Each row is followed by its class.
[-131 -102  -49   95 -363   21  398  -89  -85   11  241   83   10  216
  -91  230 -306 -339  -39 -311  269  -52  161 -253 -150  -28   17  111
  199 -318 -234   22] => U
[  98  -75  170 -129 -111  242  161  -96  -43  137  133  255  124  340
   88  388 -168 -179  -46 -277   42    6   41  -65   24  226  117  169
  -54 -230 -159   20] => J
[ -59   43  301 -141 -281  -18  -91 -142 -563  322   -3   15   35 -117
 -123   93  255  191  117   23  -55  -53   88  -31 -198   33 -253  -51
  101 -467   45    6] => P
[-175   37 -102  -50 -268  109 -251 -162 -299 -150   31  200    0  252
  -91  -43   36   76   50  123   93  168   86  -62  -36  270 -195  -44
  223 -196  -34  -83] => E
[ -71 -412  314   75 -188  173 -309  163  -84   60  196 -315 -385  -54
  -93 -332  387  233  -81 -187  188   -7 -194  412  -59  129  -83 -190
 -352    0  336  195] => Y
[-149  156 -110 -312   81  149 -289 -160 -101  164 -158  295   40  -46
   51 -176 -325  221  -63  173 -292 -122 -117  -95  133 -102 -205  209
 -307  346 -436  -16] => G
[ 298 -367  249 -192 -409  368   41  324  -60   69  124    9  115   24
 -119  421  265 -411 -196 -130   28  -11 -197  105  -44  206   96 -272
  207  -16  237   76] => G
[ 163 -199  614 -139   38   28 -310  290 -203  451   85  -51 -207 -223
   30   63  688  263  -34 -159 -235  -33 -201  142  -97 -117 -128 -377
 -386  140  309   70] => R
[  36 -166  282  137   45 -127   64  -87 -236   65   61   -8  -21   54
  -34  152  178  109   -2 -208  114  -91   63   80 -154  125   71   64
  -82 -241   41   35] => F
[ 243 -164  535   80  151   38   20  -28 -182  414   -3 -136 -195  -64
 -203   89  721  467   68  -28   57  -15   79  147 -180 -194   -8 -204
  -61 -487  647  -29] => R
[  20   13  220  -64  325  -60   -7  -46  313  -52  142  225  439   80
  314  528 -253 -137 -254 -500  -85   26  -29  116  -54  177  135  233
   10  379 -263   17] => F
[-192   89  272   46 -134  120  -18   20 -201  175   64  -11    6  -56
   -5  -61  -21 -170   76  -83 -162  -17   70   67  -59  163  -86  -49
 -120 -209 -181  155] => R
[-217  304  155  -15  308   66 -110 -190   66  213    6  319  103  118
   42  267 -126  173 -111   62  -73 -124  170    6  128  -49  -12  209
 -170   44  -96  -78] => P
[-254 -294 -496  -28 -285  139 -191  -51  247 -520  291   26  197  105
  -50  187 -379 -372 -193 -108  274   38 -118  118   63 -130 -173  480
  668   69  -17  -80] => E
[-145 -364 -162 -170 -362  408 -580  -25 -171 -171   69 -233  -84 -283
 -186 -462   58   58  -43  208  -84  -98 -299  325   31 -129 -322   13
  -52  174  194  142] => Y
[  78  -64  185  161 -252 -136  169  103 -306   74  -42   63   94  111
   43  515   90 -141  -94 -219  176  -20  177   34 -331  204  292   19
  202 -211  129   47] => E
[  95   78   42 -156 -377  301  -51    5   72   29   18  148  178   59
  -65  138 -191 -190 -189   42  -79  -73 -100  146  352   95 -124   43
  111  171  -93   36] => J
[-212  147 -555  136 -208  -27   95  235  544 -554   41  -93  -92   15
  131 -283 -507 -326  -57  117 -141  146  -51 -107  175   52   76  146
  453  237 -293   35] => N
[ -10 -344  -74  -79  161  194  -57  113  133  -66  252   89  214  158
  104  408  118 -289  -93 -114  188 -123 -133   83  197   46    5  220
  237  272  175  -93] => U
[-276  202  197   54  114   54  260 -294 -146  216   91  367  271  187
   45  294  -58   97   90 -131   15  242  390 -225 -221   45 -117   44
  243 -415  -36  -75] => Y
[-248 -158 -237 -278  -39  473 -152  406  438 -120  102 -165   44 -178
  123 -172 -199 -433   30   43 -317  212 -235   56  273  -33  -73  -25
  197  361  -43  123] => R
[-463  302 -401  203  244   50 -476 -220  -55 -256 -203  -68 -272 -214
   39 -714 -235  426  130  336  -95   12   85   67   -1   81   41   73
 -294   74 -429  -14] => Y
[  48   88  -97   55 -388   71    0  177 -409  107 -229 -473 -552 -252
 -339 -696  269  192  304  402  -90 -141  -45   40  191 -140  -52 -246
 -322 -301  198  134] => P
[ -85  -57  332   70  207 -301  103   71 -121  428   44   31    6  -96
  151  461  240  263 -151 -249  128 -129  147  -23 -416 -127   79   65
 -141  -62   68   17] => R
[ 345 -133   76  -86 -155   17  201   99  152   68   83 -121 -246   63
  -69    3  279  374 -103 -114  249  -13  -76  -10    1   46  102 -132
  -32 -241  215  -62] => Y
[-369  -37  -34  125 -210  -91  216  276   20   59  161  -89  -42  -34
  104  102  160   -2  -42 -101  327  -46  290 -153 -244   66   10  -58
  233 -139  -39  -20] => U
[ 132   13  450  -73 -184  -46  -78   49 -399  298   56  169   70  -82
  -44  314  320  189 -194 -156   50 -199   48   64 -298   93  -68 -121
 -155  -78   82   29] => N
[  55  181 -195  103 -416 -242 -294  252 -117 -248 -384 -497 -333 -408
  -67 -803   37  288  -18  320 -220  -76 -161  214 -123   57   21 -268
 -208  266  -74  211] => U
[-235  171 -155 -143 -188  230   12   46 -354  -94   16  235  287   70
   58  257 -446 -450   70 -189 -167  102   -7  -67  -41  351  153  202
  186  -22 -411   52] => G
[   7  145  -82  -25  150 -138 -333 -127  -63  -71 -132 -240  -16 -180
   44 -387  181  307  137  247 -266  -76 -144  121  169 -179 -231   28
 -186  197   46   -3] => C
[ -30  -25   49 -119  116   45 -343   33  266 -189  120   63   36    0
  157  -86  -70 -275   -6  -19 -282  174 -170   16  112  -83 -176  -37
   34  212 -114  -10] => F
[ -25  139  377   88  -35  110  250 -182 -412  353  236  398  251  197
   -7  613  165  156 -155 -329  291  -93  251   -4 -150  179  -97  152
  132 -312   86  -82] => C
[-213 -144  161  -40 -566  287 -323  267 -367  -25   65 -197  143 -351
 -115  -44  111 -255 -119 -191 -102 -144  -99  321 -309  213  -26 -152
   11   74 -121  230] => J
[  30 -145 -227 -183 -180   30 -219  102   60 -222  173  -23  160 -177
  -12   11  150  -61  -59  174 -140  -83 -204  -35 -158  -19 -250    1
  439  144  133  -63] => N
[ 253  -14 -211  -67   -3   76  238 -121  318  -68  -30 -176 -208   74
  -99 -444  -65   37  174  299 -143  130 -129 -195  256 -110 -169 -127
   55 -197   39   -5] => U
[-114 -315   77  -33 -310   53 -356  352  143 -118  223 -231 -303 -237
  -17 -236  163  -65  -85 -156   80   -7 -199  238 -122  -91  -13 -126
  -50   86  179   81] => E
[ -24 -261 -100   28 -514  123   43  174  -80  -10  -80 -152   19  -54
 -166   31   55 -191 -112   24  101  -44  -14   91 -250   46  -11  -74
  351   -6   96  117] => P
[ 155 -354  572  -20   64 -116 -201 -269 -410  223  191   15   32  102
   24  349  412  363  -69 -361  241 -177  -20  198 -284  132   -1  121
 -133 -391  248  -17] => U
[-109    1   38  135   72 -190   14    1  -82  146  -89   75 -167   78
  230   11   43  111   85   -2   48   46  201 -159 -191  -23   53   81
  -41 -167 -152  -12] => R
[-240  197   33  -11 -245  -78  -14  194 -212   27   60 -189 -106 -221
   20 -257   63  147   67  -46   87   83  106   46 -321  192    5 -185
 -142 -222   19   99] => N
[  99  121  -14 -305  117   18 -204   75  215   58 -200  198  131  -15
  245   58 -205 -135  -72   77 -491  156 -134 -198  -70  -57   -3 -132
 -117  417 -327   26] => J
[  -4 -223  102  -94  209 -203   75 -133 -123  175  -18  149  190  128
  216  271   70   -1   52 -112   16  -17  -27 -145  -60  -89  -15  150
  -10   78  -90  -83] => Y
[  26   92  113 -152  164  229   94  -22   81  195  -23  302  234  325
   -7  464 -193 -331  -37  -69  -21   37   80   -5  264  113  124   94
  -57  135  -16  -19] => N
[-117  174  349 -156  168  168   65  141 -219  336   97  264  220  -27
  195  411  189  -98  -21 -123 -286   62   32 -160 -180  236   -7 -151
  -40  -42 -159    9] => P
[ 103  -80   57 -252  -52  269 -194  177  134   69   74   85  204 -166
   79  199   46 -270 -152   87 -360    4 -215   21  -25  -49 -205  -78
  208  312   41   68] => N
[ -57 -396  273   21   43  114 -438  483  446   82   82 -365 -508 -167
  129 -308  482  -45    3  -12  -59   82 -121  227    4 -260   25 -279
 -216  127  306  100] => G
[-241  -82  120  -10   91   42 -310  -30  -52   73  -70 -209   67 -222
  -59 -119  152  146   66   89  -88  103  -27  295    1 -187  -54  -43
  -72   70  366   53] => F
[-318  128 -646  -74 -403  146 -497  203    1 -462  -19   -4    6 -156
 -190 -340 -338 -237 -133  388 -172  -89 -252  195   73   14 -206  146
  144  534 -101   66] => E
[ 371  -84 -124   54  108 -366  387 -401  -28 -281 -136 -133  278  192
   39  -46  -60  -19  201   46    8   26  -25 -194  -52    2   65  149
  312 -341    8 -102] => U
[  98  -47 -196 -302 -303  127 -234  -24 -201 -341  263  146  439   83
   76  375 -245 -420 -109 -205  -73  -44 -268   97    6  311 -188  327
  448  145 -138   -3] => N
[-270   93  155   37   99  -41 -138 -395 -553  120   30  147  186  -57
   51   -8 -182  173  146 -180 -128   12   87   22 -251   87 -114  181
 -295 -187 -220   95] => C
[-247   67   66  149  -27   49 -142  114 -452  157 -156  -29   26 -317
   -8 -237  293  186  189  155 -290   21  125   69 -386   22  -90  -60
  -45 -113   56  132] => U
[ 231 -150  325  -53  -78  246  269  -40  275  149  146   52  -74  282
 -112  242  -16 -272  124  -75  175  169  116   33  347   98  183  -95
  238 -525  397  -44] => U
[-280   74 -285  265  243  171  133  -85  104  -75  -47  -18 -161   67
 -114 -171 -110  152   85  197  240  112  138   65  346  -43  110  137
  124  -55  139  -95] => G
[ 160  106  387 -115  669  249    2  -74   59  239  -30  298  123   97
  177  195  337  201  245  118 -304  236   52  -22  350  158   77  -61
    3 -194  304 -147] => C
[ 119 -210   20  -22  652  250   85  135  899    7   95  264   31   75
  369  100 -136 -260 -132    4 -352  151 -149 -177  308 -259   38   17
  -38  533 -146  -33] => U
[ -55  -18 -295  128  -99   84  141   11  257 -430  135 -136 -162   99
   64 -443 -214 -125  196  -26  209  284   47  -40  124  306   78  -56
  322 -218  -39  -36] => G
[ 244 -180  250  123  -69 -259  255 -147 -408  205  109  165  -95  367
  -54  504  413  142   20 -116  282    6  105 -190 -244  -18   41   23
  124 -544  329 -130] => N
[-181  599 -157  -99  444  -80 -122 -195  -99  175 -344  196   93  -73
   61 -248 -160  205  271  462 -240  193  191 -133  129    0  -51  -77
 -219   30 -133 -116] => C
[ 150  -52  305  -68  222   64  113  -39   43  408  -50   98    0 -123
   73  102  243  226  -46  -25 -114  -57   48 -104 -151 -237  -14 -148
 -403  -62  -37   13] => Y
[  79 -119  232   36  369  204  132 -155  -54  165   55  347  143  330
  185  472  101   32  -67 -160   48   53   80  -96  152  165   80  127
  -84  -52  -82  -67] => C
[ 231 -181  373 -142  127 -123 -234  234  158  102  178 -141 -266  -78
  178   -6  363  264  -75 -129  -46  -34 -227  190   29   19  -16  -54
 -110   73  399   18] => N
[-271   -3 -150  -38 -593  -92 -354   76 -146 -437  307 -196 -111  -46
   24 -297 -207  -77  -92 -308  156   13  -60   97 -369  269 -158   10
  130  -55 -220  111] => J
[ 167 -201  417  -40  434   38   78 -237 -294  475  -29  145  109 -120
   52  315  380  346   13   70   36 -222  -25   41  117 -158  -31   94
 -250 -146  228  -93] => P
[ -16 -134   46  -47  409   95 -353   16   95   79 -153  -95 -183   72
   13 -121  241  233   12  189    8   42 -104  192  249 -218   59    2
 -339  245  355  -40] => R
[-259  -32 -115   45  -27  -60   32  -47    0   42   39   62   -1   25
   41   24 -213 -166   48 -101   25    5   91 -144 -110  -91  -29   76
  -12   50 -280   18] => P
[-358  -72  352   99  433   56  -71  107  222   78  291 -183   91 -130
  115   61  116  -58   48 -393   63   60  -14  275   94  175  193 -124
 -382  102    7   73] => U
[ 395 -279   15 -153 -337  121  389  167  209  113   39 -215 -139  135
    5  109   95 -346   97   61   86  -32  -55 -165  290  -79   11  -56
  296 -321  142   -1] => J
[  66  168  107   96  268  -40  312 -444 -305  -11  -51  356  477  143
   59  553 -338  -39  -20 -184  -49  -67  182  -94   29  201  155  378
  165 -217 -288  -49] => G
